Here is a tiny trained network, its code and every weight. The questions are about switching its units off for an input and a target symbol, where a switched-off unit gives its printed mean instead of its output.

import numpy as np


def w(rows, s, z=0):
    codes = np.array(rows[::2]) - 128.0
    scale = np.full(codes.shape[1], s)
    scale[-1] = z or s
    return codes * scale


def f(y):
    return y / 2 * (1 + np.tanh(0.7978845608 * (y + 0.044715 * y**3)))


def softmax(a):
    e = np.exp(a - a.max(-1, keepdims=True))
    return e / e.sum(-1, keepdims=True)


def log_softmax(a):
    a = a - a.max(-1, keepdims=True)
    return a - np.log(np.exp(a).sum(-1, keepdims=True))


def net(x, mask):
    ids = ['αγηθλμξπστφψω'.index(c) for c in x.split()]
    T = len(ids)
    res = E[ids] + P[:T]
    u = 0
    for l in range(3):
        r = res
        for j in range(3):
            rows = slice(2 * j, 2 * j + 2)
            q, k, v = (r @ M[l][rows].T for M in (Q, K, V))
            z = softmax(np.where(np.tri(T) > 0, q @ k.T / 2**0.5, -1e9)) @ v
            o = O[l][rows]
            res = res + np.where(mask[u + j], z, o[:, -1]) @ o[:, :-1]
        u += 3
        y = f(res @ A[l][:, :-1].T + A[l][:, -1])
        res = res + np.where(mask[u : u + 8], y, B[l][:, -1]) @ B[l][:, :-1]
        u += 8
    return log_softmax(res[-1] @ U[:, :-1].T + U[:, -1])


Q, K, V, O, A, B = {}, {}, {}, {}, {}, {}
E = w([
[108,233,102,195,163],'α',
[227,37,124,255,102],'γ',
[134,94,128,89,107],'η',
[96,86,167,83,116],'θ',
[126,100,117,55,169],'λ',
[101,88,151,134,106],'μ',
[237,163,139,151,22],'ξ',
[138,86,126,191,54],'π',
[145,83,127,127,102],'σ',
[96,253,28,130,192],'τ',
[199,72,45,81,229],'φ',
[159,50,157,61,61],'ψ',
[121,118,147,26,105],'ω',
],0.0067)
P = w([
[52,102,157,163,79],'0',
[235,178,202,33,100],'1',
[103,71,15,71,37],'2',
[240,180,184,59,143],'3',
[114,87,4,95,51],'4',
[250,205,164,98,164],'5',
[112,69,15,116,86],'6',
[254,219,145,107,197],'7',
[109,60,26,102,93],'8',
[247,240,141,147,217],'9',
[111,45,39,107,84],'10',
],0.0054)
Q[0] = w([
[195,227,254,226,152],'0.h1',
[107,50,47,42,55],'0.h1',
[14,27,96,77,29],'0.h2',
[9,38,92,81,17],'0.h2',
[197,115,15,114,165],'0.h3',
[208,71,197,115,108],'0.h3',
],0.0074)
K[0] = w([
[67,150,236,75,2],'0.h1',
[187,87,52,220,230],'0.h1',
[194,217,59,195,212],'0.h2',
[205,229,62,195,202],'0.h2',
[161,118,32,145,204],'0.h3',
[188,54,168,137,175],'0.h3',
],0.0074)
V[0] = w([
[92,143,80,11,189],'0.h1',
[191,115,14,199,200],'0.h1',
[39,235,169,238,84],'0.h2',
[71,228,78,121,208],'0.h2',
[254,150,15,44,199],'0.h3',
[18,91,233,59,59],'0.h3',
],0.0064)
O[0] = w([
[125,132,77,1,163,189],'0.h1',
[41,63,143,98,11,174],'0.h1',
[117,236,147,229,154,6],'0.h2',
[37,227,86,100,154,90],'0.h2',
[131,99,186,1,41,255],'0.h3',
[181,130,26,157,224,91],'0.h3',
],0.0059,0.0052)
A[0] = w([
[126,120,211,84,74,92],'0.n1',
[179,138,195,115,106,169],'0.n2',
[185,119,253,114,121,162],'0.n3',
[127,80,193,68,58,48],'0.n4',
[17,185,69,129,108,254],'0.n5',
[114,138,99,168,205,34],'0.n6',
[32,165,146,210,125,78],'0.n7',
[111,36,10,125,93,198],'0.n8',
],0.0059,0.0035)
B[0] = w([
[177,132,146,172,219,188],'0.n1',
[200,143,220,144,112,170],'0.n2',
[191,197,215,48,116,180],'0.n3',
[145,78,131,170,234,233],'0.n4',
[69,254,77,91,40,139],'0.n5',
[99,122,46,144,248,110],'0.n6',
[32,75,106,213,105,114],'0.n7',
[38,31,161,61,34,253],'0.n8',
],0.0044,0.0067)
Q[1] = w([
[159,116,189,39,16],'1.h1',
[98,163,37,190,190],'1.h1',
[110,115,208,171,61],'1.h2',
[149,176,99,136,130],'1.h2',
[170,133,253,136,160],'1.h3',
[230,169,238,116,131],'1.h3',
],0.0057)
K[1] = w([
[117,46,139,14,119],'1.h1',
[99,168,204,218,138],'1.h1',
[174,84,209,98,163],'1.h2',
[148,153,85,117,96],'1.h2',
[170,159,113,183,227],'1.h3',
[141,201,65,213,255],'1.h3',
],0.0062)
V[1] = w([
[93,145,94,187,254],'1.h1',
[131,114,59,20,188],'1.h1',
[81,129,164,248,192],'1.h2',
[195,125,117,65,176],'1.h2',
[31,125,52,143,235],'1.h3',
[236,152,115,157,216],'1.h3',
],0.0053)
O[1] = w([
[123,101,62,99,214,3],'1.h1',
[127,146,253,25,162,226],'1.h1',
[148,121,33,190,173,32],'1.h2',
[145,177,232,51,153,173],'1.h2',
[114,151,96,21,208,88],'1.h3',
[232,154,216,126,199,84],'1.h3',
],0.0053,0.011)
A[1] = w([
[248,218,194,192,117,51],'1.n1',
[205,218,122,44,117,228],'1.n2',
[155,146,163,190,230,253],'1.n3',
[143,177,224,69,131,153],'1.n4',
[168,153,223,75,104,92],'1.n5',
[90,61,13,224,218,71],'1.n6',
[215,144,208,175,209,234],'1.n7',
[188,252,136,130,175,116],'1.n8',
],0.0047)
B[1] = w([
[55,77,145,2,153,158],'1.n1',
[170,197,175,174,49,206],'1.n2',
[252,144,61,80,166,139],'1.n3',
[157,126,59,214,117,246],'1.n4',
[142,117,53,188,152,244],'1.n5',
[88,44,14,178,133,132],'1.n6',
[210,178,57,86,150,183],'1.n7',
[173,23,224,28,198,139],'1.n8',
],0.0057,0.013)
Q[2] = w([
[34,83,158,228,178],'2.h1',
[10,1,114,162,18],'2.h1',
[127,128,159,79,24],'2.h2',
[168,187,132,128,90],'2.h2',
[66,15,118,124,42],'2.h3',
[188,233,163,125,197],'2.h3',
],0.0059)
K[2] = w([
[209,186,170,118,53],'2.h1',
[134,92,255,114,49],'2.h1',
[160,43,196,88,81],'2.h2',
[119,123,138,67,161],'2.h2',
[176,181,245,86,84],'2.h3',
[116,102,14,159,165],'2.h3',
],0.0066)
V[2] = w([
[3,49,105,233,40],'2.h1',
[204,55,136,200,80],'2.h1',
[104,197,73,201,131],'2.h2',
[137,82,164,45,137],'2.h2',
[60,76,66,181,164],'2.h3',
[97,173,215,58,28],'2.h3',
],0.0064)
O[2] = w([
[48,30,30,168,88,214],'2.h1',
[192,74,11,251,218,155],'2.h1',
[174,144,177,102,76,10],'2.h2',
[103,118,74,170,215,223],'2.h2',
[53,73,140,106,171,55],'2.h3',
[165,143,122,132,1,152],'2.h3',
],0.0059,0.014)
A[2] = w([
[65,195,193,95,197,112],'2.n1',
[7,117,168,62,151,5],'2.n2',
[81,121,182,39,197,90],'2.n3',
[194,206,218,11,157,154],'2.n4',
[24,55,3,123,101,153],'2.n5',
[120,211,88,170,87,141],'2.n6',
[196,173,70,202,185,51],'2.n7',
[57,27,101,128,214,31],'2.n8',
],0.006,0.0029)
B[2] = w([
[205,80,164,3,115,147],'2.n1',
[236,120,130,189,26,137],'2.n2',
[160,173,95,54,23,151],'2.n3',
[74,180,203,203,88,175],'2.n4',
[74,165,240,153,167,252],'2.n5',
[116,231,48,95,238,138],'2.n6',
[131,22,159,112,75,155],'2.n7',
[95,226,49,119,52,173],'2.n8',
],0.0057,0.017)
U = w([
[77,238,74,61,79,3],'α',
[119,112,140,199,174,69],'γ',
[139,118,144,154,172,149],'η',
[114,79,204,43,194,93],'θ',
[112,244,106,178,109,130],'λ',
[154,102,48,2,138,139],'μ',
[187,8,146,144,180,80],'ξ',
[106,169,77,125,185,184],'π',
[155,81,106,115,172,164],'σ',
[62,6,196,53,73,186],'τ',
[235,158,20,161,22,174],'φ',
[168,59,202,249,161,93],'ψ',
[131,221,176,170,111,22],'ω',
],0.0046,0.0027)

Each question gives the input, a string of symbols that net reads in full, and the target symbol t.
The units are the heads (2 rows each of Q, K, V and O) and the neurons (one row each of A and B). Each row of codes is followed by its name. A weight is (code - 128) times the scale printed after its matrix; where a second scale follows, it is the last column's (O, A, B and U).
mask holds one flag per unit, layer by layer, with each layer's heads first. A switched-off unit (its flag False) gives its mean, the last column of its rows in O or B, instead of its output. The means were averaged over made-up inputs and are rounded, as every weight is.
A unit's drop is (log p(t) with every unit on - log p(t) with that unit switched off) / (log p(t) with every unit on - log p(t) with every unit switched off).
The circuit of an input: a set's keep is (log p(t) with only the set's units on - log p(t) with every unit switched off) / (log p(t) with every unit on - log p(t) with every unit switched off). Starting from the 12 units with the biggest drops (on a tie, the unit counted first), units are removed one at a time, each time the one whose removal leaves the highest keep (on an exact tie, the one counted first), for as long as the keep stays at least 0.8.
circuit, biggest first: the units of the circuit, biggest drop first
unit that matters most: the unit with the biggest drop
k most important neurons: the k neurons with the biggest drops, biggest first
k most important neurons of layer l: the k neurons of layer l with the biggest drops, biggest first
heads that matter: for each layer, one digit per head in row order, 1 if its drop is at least 0.15 and else 0, layers parted by /
input ω φ ψ π, target ω: heads that matter -> 101 / 001 / 100
input θ η ω θ θ θ φ φ φ, target τ: circuit, biggest first -> (0.n8; 0.h1; 1.n7)
input θ ξ σ φ λ ξ θ μ, target θ: heads that matter -> 111 / 111 / 101
input π φ ψ ω ω ω θ ψ μ φ, target π: most important neuron of layer 1 -> (1.n6)
input μ ξ τ ω φ η θ θ θ ω, target μ: heads that matter -> 111 / 111 / 001
input α φ ω π, target α: 2 most important neurons of layer 0 -> (0.n8; 0.n7)
input φ λ σ θ μ π, target φ: heads that matter -> 000 / 000 / 001
input ω ξ α π, target ω: 2 most important neurons of layer 1 -> (1.n4; 1.n5)
input θ η ω σ, target θ: 2 most important neurons -> (0.n8; 2.n1)
input α φ π φ μ θ φ φ, target α: 2 most important neurons -> (2.n8; 0.n7)
input φ π φ φ, target φ: 3 most important neurons -> (2.n5; 1.n4; 1.n5)
input φ φ μ φ ψ φ, target φ: circuit, biggest first -> (2.h3; 2.n5)
input ξ φ φ φ, target ξ: 2 most important neurons -> (0.n8; 2.n7)
input ξ φ θ ω, target ξ: heads that matter -> 111 / 111 / 101
input η ψ φ μ α ξ φ φ ξ, target φ: unit that matters most -> 2.h3
input γ π η α ω ψ ξ θ φ, target τ: circuit, biggest first -> (0.n8; 1.n7; 0.h1)
input α θ ξ ξ μ φ π η, target α: 2 most important neurons of layer 2 -> (2.n8; 2.n3)
input φ σ α α, target φ: circuit, biggest first -> (2.n5; 2.h3)
input φ φ φ φ π φ ω ψ θ ω, target φ: 3 most important neurons of layer 1 -> (1.n4; 1.n5; 1.n7)
input θ γ θ ω θ ξ, target θ: unit that matters most -> 0.h3
input θ θ φ ξ θ λ θ η, target θ: 3 most important neurons -> (0.n8; 2.n1; 1.n3)
input π μ μ γ, target π: heads that matter -> 111 / 110 / 101
input μ θ θ θ ξ μ, target μ: 2 most important neurons -> (1.n6; 0.n8)
input μ ω φ λ, target μ: 2 most important neurons of layer 1 -> (1.n6; 1.n3)
input ψ ω φ ω θ π, target ψ: 2 most important neurons of layer 0 -> (0.n8; 0.n5)
input φ ψ σ μ φ ξ τ, target α: heads that matter -> 100 / 001 / 001
input μ ω ψ φ τ, target α: unit that matters most -> 0.n5
input φ ψ ξ φ φ ξ ψ, target φ: heads that matter -> 001 / 110 / 001
input θ φ φ π μ ω, target θ: 3 most important neurons -> (2.n1; 0.n8; 1.n3)
input μ φ σ θ, target μ: 2 most important neurons of layer 2 -> (2.n8; 2.n3)
